Below are the code and all the weights of a small trained network. Each question names an input and a class and asks about switching units off, where a switched-off unit gives its printed mean instead of its output.

import numpy as np


def w(rows, s, z=0):
    codes = np.array(rows[::2]) - 128.0
    scale = np.full(codes.shape[1], s)
    scale[-1] = z or s
    return codes * scale


def f(y):
    return np.maximum(y, 0)


def log_softmax(a):
    a = a - a.max(-1, keepdims=True)
    return a - np.log(np.exp(a).sum(-1, keepdims=True))


def net(x, mask):
    res = np.array(x, float).reshape(1, 5) / 4 @ E
    y = f(res @ A[0][:, :-1].T + A[0][:, -1])
    res = res + np.where(mask, y, B[0][:, -1]) @ B[0][:, :-1]
    return log_softmax(res[-1] @ U[:, :-1].T + U[:, -1])


A, B = {}, {}
E = w([
[11,19,180,31,57],'x0',
[82,159,84,111,75],'x1',
[101,156,90,116,77],'x2',
[90,149,106,119,103],'x3',
[118,168,52,20,140],'x4',
],0.011)
A[0] = w([
[68,28,217,106,67,233],'n0',
[134,127,41,184,145,156],'n1',
[190,154,126,2,134,215],'n2',
[108,62,151,151,95,123],'n3',
[157,175,79,138,207,204],'n4',
[166,154,138,235,85,174],'n5',
[127,91,142,186,94,205],'n6',
[142,160,66,53,132,171],'n7',
[98,152,207,208,111,191],'n8',
[141,155,100,172,81,229],'n9',
[160,195,69,150,151,207],'n10',
[130,131,102,123,142,6],'n11',
[118,161,67,84,203,146],'n12',
[87,16,102,113,71,194],'n13',
[163,166,131,186,148,238],'n14',
[61,106,101,172,51,236],'n15',
[128,101,154,217,65,253],'n16',
[102,111,143,93,181,114],'n17',
[80,94,136,65,150,199],'n18',
[136,33,134,145,119,127],'n19',
[139,221,170,106,124,132],'n20',
],0.013,0.0048)
B[0] = w([
[79,213,199,167,90,254],'n0',
[111,162,79,164,183,163],'n1',
[190,62,184,52,87,194],'n2',
[95,176,181,191,97,173],'n3',
[171,39,66,74,115,189],'n4',
[170,174,86,128,208,181],'n5',
[95,177,50,213,166,166],'n6',
[175,86,113,21,77,188],'n7',
[104,160,34,173,158,176],'n8',
[106,152,51,111,224,161],'n9',
[174,41,42,94,157,188],'n10',
[118,118,120,114,150,131],'n11',
[187,63,156,29,64,174],'n12',
[44,184,197,156,96,222],'n13',
[163,111,36,91,161,184],'n14',
[132,207,134,149,168,195],'n15',
[2,192,44,167,213,183],'n16',
[121,99,157,102,74,152],'n17',
[173,187,143,128,25,200],'n18',
[88,181,136,173,74,166],'n19',
[204,56,106,97,139,150],'n20',
],0.0095,0.023)
U = w([
[130,135,52,184,203,210],'0',
[60,112,133,247,139,2],'1',
[185,64,113,112,154,137],'2',
[126,86,206,108,77,83],'3',
],0.012,0.0029)

Each question gives the input, the list of numbers given to net, and the class t.
The units are the neurons (one row each of A and B). Each row of codes is followed by its name. A weight is (code - 128) times the scale printed after its matrix; where a second scale follows, it is the last column's (A, B and U).
mask holds one flag per neuron, in row order. A switched-off neuron (its flag False) gives its mean, the last column of its row in B, instead of its output. The means were averaged over made-up inputs and are rounded, as every weight is.
A unit's drop is (log p(t) with every unit on - log p(t) with that unit switched off) / (log p(t) with every unit on - log p(t) with every unit switched off).
unit that matters most: the unit with the biggest drop
top k neurons: the k neurons with the biggest drops, biggest first
drop when u is switched off: that unit's drop, to one decimal
input [-7,-7,0,-6,1], class 2: unit that matters most	n4
input [6,-8,7,3,0], class 1: top 2 neurons	(n7, n12)
input [-4,7,4,8,1], class 2: top 2 neurons	(n16, n7)
input [4,2,5,-5,0], class 1: top 4 neurons	(n12, n7, n2, n4)
input [0,-4,7,-4,3], class 2: top 2 neurons	(n0, n13)
input [0,8,4,2,-6], class 0: top 2 neurons	(n9, n5)
input [2,3,-8,-8,1], class 3: top 2 neurons	(n16, n8)
input [1,-8,2,6,0], class 1: drop when n10 is switched off	0.1
input [5,0,-6,5,-1], class 1: drop when n7 is switched off	0.0
input [1,-6,-2,-2,-4], class 1: drop when n9 is switched off	0.1
